Below is a small trained network, with its code and all its weights. Each question gives an input and a target symbol and asks what happens when units are switched off, that is, made to give their printed mean instead of their output.

import numpy as np


def w(rows, s, z=0):
    codes = np.array(rows[::2]) - 128.0
    scale = np.full(codes.shape[1], s)
    scale[-1] = z or s
    return codes * scale


def norm(h):
    return h / np.sqrt((h * h).mean(-1, keepdims=True) + 1e-5)


def f(y):
    return np.maximum(y, 0)


def softmax(a):
    e = np.exp(a - a.max(-1, keepdims=True))
    return e / e.sum(-1, keepdims=True)


def log_softmax(a):
    a = a - a.max(-1, keepdims=True)
    return a - np.log(np.exp(a).sum(-1, keepdims=True))


def net(x, mask):
    ids = ['ΓΛΞΣαβδεημπτψ'.index(c) for c in x.split()]
    T = len(ids)
    res = E[ids] + P[:T]
    u = 0
    for l in range(2):
        r = norm(res)
        for j in range(2):
            rows = slice(3 * j, 3 * j + 3)
            q, k, v = (r @ M[l][rows].T for M in (Q, K, V))
            z = softmax(np.where(np.tri(T) > 0, q @ k.T / 3**0.5, -1e9)) @ v
            o = O[l][rows]
            res = res + np.where(mask[u + j], z, o[:, -1]) @ o[:, :-1]
        u += 2
        y = f(norm(res) @ A[l][:, :-1].T + A[l][:, -1])
        res = res + np.where(mask[u : u + 8], y, B[l][:, -1]) @ B[l][:, :-1]
        u += 8
    return log_softmax(norm(res)[-1] @ U[:, :-1].T + U[:, -1])


Q, K, V, O, A, B = {}, {}, {}, {}, {}, {}
E = w([
[113,96,127,113,61,155,123,131,120],'Γ',
[100,125,8,144,90,128,103,153,115],'Λ',
[115,98,134,118,152,133,118,57,136],'Ξ',
[28,224,136,1,68,208,119,116,113],'Σ',
[134,61,122,120,147,169,224,132,32],'α',
[68,76,21,159,121,78,133,127,179],'β',
[126,196,94,82,72,158,74,52,142],'δ',
[131,175,198,148,110,159,119,96,172],'ε',
[151,129,91,69,109,190,123,69,113],'η',
[68,148,210,196,57,148,188,181,105],'μ',
[80,217,105,132,150,146,106,104,135],'π',
[90,138,3,14,162,170,120,39,142],'τ',
[128,173,119,180,35,161,84,128,132],'ψ',
],0.015)
P = w([
[147,106,122,77,138,129,92,175,133],'0',
[68,147,138,104,68,58,253,32,106],'1',
[105,154,102,192,164,171,147,177,140],'2',
[165,104,91,118,87,177,89,133,122],'3',
[75,147,130,130,59,59,239,30,106],'4',
[121,160,62,227,157,172,120,149,138],'5',
[171,104,96,145,85,183,67,126,120],'6',
],0.013)
Q[0] = w([
[21,233,81,45,144,109,227,10,117],'0.h1',
[18,132,130,178,24,130,58,20,195],'0.h1',
[1,163,194,147,182,63,131,155,106],'0.h1',
[8,99,31,101,116,220,89,148,166],'0.h2',
[166,101,131,162,21,65,158,87,125],'0.h2',
[170,118,199,119,116,142,149,84,149],'0.h2',
],0.0077)
K[0] = w([
[102,170,94,1,182,103,87,120,200],'0.h1',
[122,105,147,168,128,112,6,152,200],'0.h1',
[54,146,187,107,146,77,172,162,141],'0.h1',
[154,118,64,141,156,215,42,122,168],'0.h2',
[188,114,171,135,56,49,92,119,71],'0.h2',
[169,126,109,95,83,82,143,74,62],'0.h2',
],0.0094)
V[0] = w([
[251,147,119,74,131,126,183,199,80],'0.h1',
[150,108,122,196,44,122,172,51,100],'0.h1',
[253,147,102,131,181,98,147,56,72],'0.h1',
[125,85,138,87,159,129,106,143,111],'0.h2',
[113,87,120,93,111,197,60,170,107],'0.h2',
[160,153,107,155,136,109,237,102,80],'0.h2',
],0.0065)
O[0] = w([
[120,84,69,211,129,146,3,127,87,83],'0.h1',
[113,124,146,153,125,203,167,58,150,93],'0.h1',
[114,102,123,137,148,78,104,161,74,38],'0.h1',
[108,139,174,145,108,156,168,126,213,84],'0.h2',
[168,120,194,144,109,127,156,143,86,252],'0.h2',
[113,147,94,81,111,111,114,131,161,81],'0.h2',
],0.0065,0.0034)
A[0] = w([
[139,170,120,102,106,139,97,109,105,117],'0.n1',
[57,142,133,153,67,94,108,101,117,125],'0.n2',
[75,156,67,147,148,81,135,96,171,161],'0.n3',
[143,179,154,146,172,142,87,120,188,77],'0.n4',
[167,99,122,74,116,117,79,104,137,44],'0.n5',
[105,123,97,76,148,136,137,87,162,100],'0.n6',
[118,79,112,129,164,131,197,108,121,253],'0.n7',
[117,122,101,131,246,145,135,107,135,38],'0.n8',
],0.011,0.0038)
B[0] = w([
[99,164,115,158,93,68,117,162,110,229],'0.n1',
[120,139,119,93,181,150,178,119,148,236],'0.n2',
[146,87,185,104,101,164,150,147,51,254],'0.n3',
[109,68,68,142,171,100,97,73,218,160],'0.n4',
[163,136,111,98,207,150,152,92,128,169],'0.n5',
[96,117,132,199,87,101,191,217,133,215],'0.n6',
[127,168,199,145,129,126,89,112,128,251],'0.n7',
[246,143,85,103,105,125,254,130,164,164],'0.n8',
],0.0095,0.006)
Q[1] = w([
[137,151,197,153,69,234,86,15,150],'1.h1',
[12,108,99,98,133,68,141,2,94],'1.h1',
[218,168,63,104,169,199,77,164,139],'1.h1',
[206,137,139,159,110,231,69,107,152],'1.h2',
[165,68,159,114,128,164,177,214,108],'1.h2',
[102,72,173,121,76,70,145,7,54],'1.h2',
],0.0093)
K[1] = w([
[158,139,161,168,94,154,91,95,109],'1.h1',
[151,135,167,38,144,52,53,167,154],'1.h1',
[121,151,63,134,104,154,146,51,82],'1.h1',
[152,132,105,191,80,218,154,6,109],'1.h2',
[138,60,119,151,107,180,226,178,108],'1.h2',
[217,92,203,116,145,138,25,197,153],'1.h2',
],0.012)
V[1] = w([
[225,218,140,115,112,82,74,121,39],'1.h1',
[2,180,124,148,174,122,107,111,113],'1.h1',
[196,101,149,202,173,101,99,95,158],'1.h1',
[118,36,52,142,138,96,60,152,131],'1.h2',
[89,64,195,167,124,118,103,125,135],'1.h2',
[157,101,103,207,61,5,161,81,168],'1.h2',
],0.0068)
O[1] = w([
[152,162,216,193,173,186,123,171,135,236],'1.h1',
[119,120,78,76,117,144,235,197,169,16],'1.h1',
[106,104,136,80,39,124,115,147,52,36],'1.h1',
[99,36,127,159,19,105,162,70,136,3],'1.h2',
[94,88,162,38,92,151,143,64,127,41],'1.h2',
[163,138,230,111,74,1,148,116,105,66],'1.h2',
],0.0076,0.0037)
A[1] = w([
[147,98,75,94,247,86,133,90,163,47],'1.n1',
[37,165,115,161,152,75,125,111,151,122],'1.n2',
[153,166,145,87,77,125,77,89,86,139],'1.n3',
[195,118,143,145,166,169,162,164,153,201],'1.n4',
[83,70,187,131,98,153,132,107,87,166],'1.n5',
[121,122,160,101,97,94,146,84,122,252],'1.n6',
[155,107,101,129,79,133,13,141,156,154],'1.n7',
[70,103,97,73,158,125,135,39,142,72],'1.n8',
],0.013,0.0029)
B[1] = w([
[37,136,166,141,183,160,175,157,187,156],'1.n1',
[200,17,121,176,167,77,53,159,101,178],'1.n2',
[50,72,166,141,183,69,107,151,146,176],'1.n3',
[117,94,125,124,66,95,112,64,115,254],'1.n4',
[94,167,58,133,113,110,82,135,145,206],'1.n5',
[214,157,95,134,147,146,112,131,180,181],'1.n6',
[167,146,138,86,118,112,252,133,111,174],'1.n7',
[180,76,222,113,127,211,126,137,109,146],'1.n8',
],0.012,0.0095)
U = w([
[169,248,157,131,161,83,93,83,146,99],'Γ',
[179,89,169,96,199,189,156,94,51,138],'Λ',
[164,72,117,153,178,46,106,163,98,156],'Ξ',
[87,130,85,138,211,134,186,100,171,141],'Σ',
[134,136,45,162,67,88,83,114,240,24],'α',
[95,130,234,186,70,142,168,220,110,103],'β',
[170,152,84,92,95,106,208,202,114,149],'δ',
[104,137,145,112,46,216,112,99,195,108],'ε',
[46,98,55,153,116,151,91,153,62,84],'η',
[192,110,161,88,135,76,145,52,211,127],'μ',
[99,81,176,139,184,137,41,66,186,129],'π',
[111,190,124,60,145,142,94,220,109,255],'τ',
[69,75,136,94,57,45,124,95,104,153],'ψ',
],0.012,0.005)

Each question gives the input, a string of symbols that net reads in full, and the target symbol t.
The units are the heads (3 rows each of Q, K, V and O) and the neurons (one row each of A and B). Each row of codes is followed by its name. A weight is (code - 128) times the scale printed after its matrix; where a second scale follows, it is the last column's (O, A, B and U).
mask holds one flag per unit, layer by layer, with each layer's heads first. A switched-off unit (its flag False) gives its mean, the last column of its rows in O or B, instead of its output. The means were averaged over made-up inputs and are rounded, as every weight is.
A unit's drop is (log p(t) with every unit on - log p(t) with that unit switched off) / (log p(t) with every unit on - log p(t) with every unit switched off).
The circuit of an input: a set's keep is (log p(t) with only the set's units on - log p(t) with every unit switched off) / (log p(t) with every unit on - log p(t) with every unit switched off). Starting from the 12 units with the biggest drops (on a tie, the unit counted first), units are removed one at a time, each time the one whose removal leaves the highest keep (on an exact tie, the one counted first), for as long as the keep stays at least 0.8.
units of the circuit, in order: the units of the circuit, biggest drop first
k most important neurons: the k neurons with the biggest drops, biggest first
k most important neurons of layer l: the k neurons of layer l with the biggest drops, biggest first
heads that matter: for each layer, one digit per head in row order, 1 if its drop is at least 0.15 and else 0, layers parted by /
input δ δ ψ η ψ, target β: units of the circuit, in order -> [1.h1, 0.n3, 0.n1]
input ψ δ δ τ Λ Γ, target ε: 3 most important neurons of layer 1 -> [1.n2, 1.n5, 1.n3]
input δ α ψ ψ η Ξ, target μ: most important neuron of layer 0 -> [0.n8]
input Σ η δ δ μ, target Σ: units of the circuit, in order -> [1.h1, 1.h2]
input Σ μ α ψ η, target Σ: units of the circuit, in order -> [1.h2, 1.h1]
input Ξ μ Σ α τ, target τ: 3 most important neurons of layer 1 -> [1.n4, 1.n5, 1.n6]
input η Ξ δ, target Ξ: units of the circuit, in order -> [0.n1, 1.n2, 0.n4]
input δ β α Ξ Ξ, target β: units of the circuit, in order -> [1.h1, 0.n3, 0.h2, 0.n6]
input Λ δ Γ Σ Ξ, target α: 2 most important neurons of layer 1 -> [1.n5, 1.n6]
input τ β η, target Γ: units of the circuit, in order -> [0.n3, 1.h2]
input μ ε δ α Ξ, target Λ: units of the circuit, in order -> [1.n8, 1.h2]
input Λ Ξ π β Γ, target α: units of the circuit, in order -> [1.n5, 1.n6]
input δ τ δ β τ π, target Σ: 3 most important neurons -> [0.n4, 0.n8, 1.n1]
input π ψ δ Γ η, target δ: heads that matter -> 10 / 10
input Λ β τ δ π, target α: 3 most important neurons of layer 1 -> [1.n5, 1.n6, 1.n7]
input ε β α η δ, target ψ: units of the circuit, in order -> [0.n4, 1.h1]
input α α Ξ τ Λ, target ε: 3 most important neurons -> [0.n3, 1.n8, 0.n2]
input η α μ δ, target Γ: units of the circuit, in order -> [0.n3, 0.h2, 1.h2]
input τ μ α τ Ξ, target Ξ: units of the circuit, in order -> [1.n2, 0.h2]
input μ δ η η τ, target Λ: units of the circuit, in order -> [1.n8]
input Σ μ β, target ψ: 2 most important neurons -> [0.n3, 1.n4]
input η β Γ ψ δ δ, target Ξ: 2 most important neurons -> [0.n1, 0.n4]
input τ ψ ε Σ Σ τ ψ, target β: 2 most important neurons -> [1.n3, 1.n7]
input π α ε α Γ, target δ: heads that matter -> 01 / 10
input η Λ η Γ, target ψ: 2 most important neurons -> [1.n3, 1.n7]
input Γ η β, target ψ: heads that matter -> 00 / 00
input ψ δ β δ α, target Γ: heads that matter -> 00 / 00
